Below are the code and all the weights of a small trained network. Each question names an input and a class and asks about switching units off, where a switched-off unit gives its printed mean instead of its output.

import numpy as np


def w(rows, s, z=0):
    codes = np.array(rows[::2]) - 128.0
    scale = np.full(codes.shape[1], s)
    scale[-1] = z or s
    return codes * scale


def norm(h):
    return h / np.sqrt((h * h).mean(-1, keepdims=True) + 1e-5)


def f(y):
    return np.maximum(y, 0)


def log_softmax(a):
    a = a - a.max(-1, keepdims=True)
    return a - np.log(np.exp(a).sum(-1, keepdims=True))


def net(x, mask):
    res = np.array(x, float).reshape(1, 6) / 4 @ E
    u = 0
    for l in range(3):
        y = f(norm(res) @ A[l][:, :-1].T + A[l][:, -1])
        res = res + np.where(mask[u : u + 13], y, B[l][:, -1]) @ B[l][:, :-1]
        u += 13
    return log_softmax(norm(res)[-1] @ U[:, :-1].T + U[:, -1])


A, B = {}, {}
E = w([
[129,128,128,129],'x0',
[122,148,123,228],'x1',
[170,124,247,138],'x2',
[128,129,130,128],'x3',
[222,71,97,149],'x4',
[71,38,140,145],'x5',
],0.012)
A[0] = w([
[210,237,190,111,76],'0.n1',
[145,154,182,229,75],'0.n2',
[122,149,253,146,31],'0.n3',
[118,145,169,229,76],'0.n4',
[161,165,149,124,99],'0.n5',
[235,71,182,153,95],'0.n6',
[71,173,238,123,94],'0.n7',
[65,180,183,118,97],'0.n8',
[165,107,244,147,2],'0.n9',
[151,142,127,139,65],'0.n10',
[75,1,231,152,49],'0.n11',
[159,95,216,6,63],'0.n12',
[78,133,76,138,69],'0.n13',
],0.024,0.0072)
B[0] = w([
[30,202,120,233,227],'0.n1',
[105,108,237,59,206],'0.n2',
[201,213,45,49,217],'0.n3',
[95,97,222,68,195],'0.n4',
[100,156,123,159,161],'0.n5',
[226,28,79,160,252],'0.n6',
[210,34,90,166,222],'0.n7',
[163,37,136,175,191],'0.n8',
[210,228,44,50,215],'0.n9',
[106,117,130,146,137],'0.n10',
[32,211,138,252,236],'0.n11',
[108,109,253,43,230],'0.n12',
[187,192,86,81,164],'0.n13',
],0.04,0.014)
A[1] = w([
[69,164,129,181,72],'1.n1',
[116,144,81,89,140],'1.n2',
[140,131,93,99,71],'1.n3',
[135,148,101,101,101],'1.n4',
[85,113,180,78,82],'1.n5',
[136,149,90,82,32],'1.n6',
[84,134,179,52,111],'1.n7',
[106,86,199,57,4],'1.n8',
[194,4,94,178,92],'1.n9',
[80,156,132,176,111],'1.n10',
[103,130,110,131,139],'1.n11',
[110,125,88,103,135],'1.n12',
[102,132,125,157,62],'1.n13',
],0.034,0.0045)
B[1] = w([
[105,164,133,242,173],'1.n1',
[176,162,150,95,164],'1.n2',
[166,176,115,119,163],'1.n3',
[178,121,123,145,167],'1.n4',
[176,133,190,63,165],'1.n5',
[215,129,122,138,172],'1.n6',
[122,78,232,118,172],'1.n7',
[143,92,253,83,182],'1.n8',
[10,103,48,39,255],'1.n9',
[101,178,122,205,170],'1.n10',
[147,143,132,154,135],'1.n11',
[170,156,129,135,143],'1.n12',
[138,170,126,165,145],'1.n13',
],0.051,0.019)
A[2] = w([
[122,101,117,130,36],'2.n1',
[95,113,130,126,3],'2.n2',
[60,167,115,196,90],'2.n3',
[94,141,115,166,150],'2.n4',
[184,143,85,145,91],'2.n5',
[77,4,32,97,15],'2.n6',
[136,126,118,125,45],'2.n7',
[80,132,118,73,106],'2.n8',
[109,112,136,90,19],'2.n9',
[119,79,138,99,88],'2.n10',
[142,66,145,126,125],'2.n11',
[117,161,192,96,50],'2.n12',
[107,56,77,122,50],'2.n13',
],0.025,0.003)
B[2] = w([
[138,124,112,118,137],'2.n1',
[140,162,112,106,145],'2.n2',
[77,90,94,254,197],'2.n3',
[81,142,129,174,167],'2.n4',
[175,64,59,126,208],'2.n5',
[36,92,6,2,253],'2.n6',
[119,147,126,134,132],'2.n7',
[73,129,60,133,193],'2.n8',
[129,161,90,182,163],'2.n9',
[88,119,106,133,173],'2.n10',
[102,95,130,129,154],'2.n11',
[68,58,118,99,174],'2.n12',
[91,113,88,41,185],'2.n13',
],0.034,0.013)
U = w([
[253,195,83,98,88],'0',
[90,178,138,232,87],'1',
[65,114,56,51,115],'2',
[142,113,255,71,81],'3',
[141,150,124,112,254],'4',
],0.016,0.013)

Each question gives the input, the list of numbers given to net, and the class t.
The units are the neurons (one row each of A and B). Each row of codes is followed by its name. A weight is (code - 128) times the scale printed after its matrix; where a second scale follows, it is the last column's (A, B and U).
mask holds one flag per neuron, layer by layer. A switched-off neuron (its flag False) gives its mean, the last column of its row in B, instead of its output. The means were averaged over made-up inputs and are rounded, as every weight is.
A unit's drop is (log p(t) with every unit on - log p(t) with that unit switched off) / (log p(t) with every unit on - log p(t) with every unit switched off).
The circuit of an input: a set's keep is (log p(t) with only the set's units on - log p(t) with every unit switched off) / (log p(t) with every unit on - log p(t) with every unit switched off). Starting from the 12 units with the biggest drops (on a tie, the unit counted first), units are removed one at a time, each time the one whose removal leaves the highest keep (on an exact tie, the one counted first), for as long as the keep stays at least 0.8.
units of the circuit, in order: the units of the circuit, biggest drop first
most important unit: the unit with the biggest drop
top k neurons: the k neurons with the biggest drops, biggest first
k most important neurons of layer l: the k neurons of layer l with the biggest drops, biggest first
drop when u is switched off: that unit's drop, to one decimal
input [-5,-8,2,7,5,-2], class 3: units of the circuit, in order : 0.n12
input [1,-4,-1,3,-4,-4], class 1: units of the circuit, in order : 0.n1, 1.n1
input [2,-1,-6,-6,-2,-1], class 0: top 3 neurons : 0.n12, 0.n11, 0.n6
input [-2,-7,7,7,1,2], class 0: units of the circuit, in order : 0.n9, 1.n9
input [8,2,6,-6,5,4], class 0: top 3 neurons : 0.n9, 0.n7, 0.n6
input [1,2,-2,0,4,4], class 1: top 2 neurons : 0.n7, 0.n11
input [4,4,-4,0,8,8], class 1: top 3 neurons : 0.n7, 0.n11, 0.n8
input [2,-7,0,2,6,-4], class 3: top 4 neurons : 0.n12, 0.n7, 0.n8, 1.n8
input [2,-5,4,-7,-7,-8], class 1: top 2 neurons : 0.n1, 0.n6
input [6,-4,0,8,7,-8], class 1: top 2 neurons : 0.n1, 0.n7
input [-8,-8,-2,5,-1,-5], class 3: top 2 neurons : 0.n12, 0.n11
input [-5,2,7,1,5,-1], class 0: 2 most important neurons of layer 0 : 0.n9, 0.n6
input [-3,2,2,0,-3,3], class 1: top 3 neurons : 0.n11, 0.n6, 2.n3
input [-2,2,3,0,5,-7], class 1: most important unit : 0.n1
input [7,3,-6,-5,2,4], class 0: top 2 neurons : 0.n6, 0.n11
input [6,6,8,-4,-2,-6], class 0: top 2 neurons : 0.n3, 0.n11
input [2,8,1,1,7,-1], class 3: 2 most important neurons of layer 0 : 0.n2, 0.n4
input [1,-7,-2,2,-4,-5], class 3: 3 most important neurons of layer 0 : 0.n12, 0.n11, 0.n6
input [-4,8,-6,-1,1,1], class 3: drop when 0.n6 is switched off : 0.5
input [-1,7,7,1,-6,-6], class 0: units of the circuit, in order : 1.n9
input [-8,4,8,7,-1,-3], class 0: drop when 0.n9 is switched off : 0.9
input [0,-7,-8,8,-6,2], class 0: drop when 0.n7 is switched off : 0.7
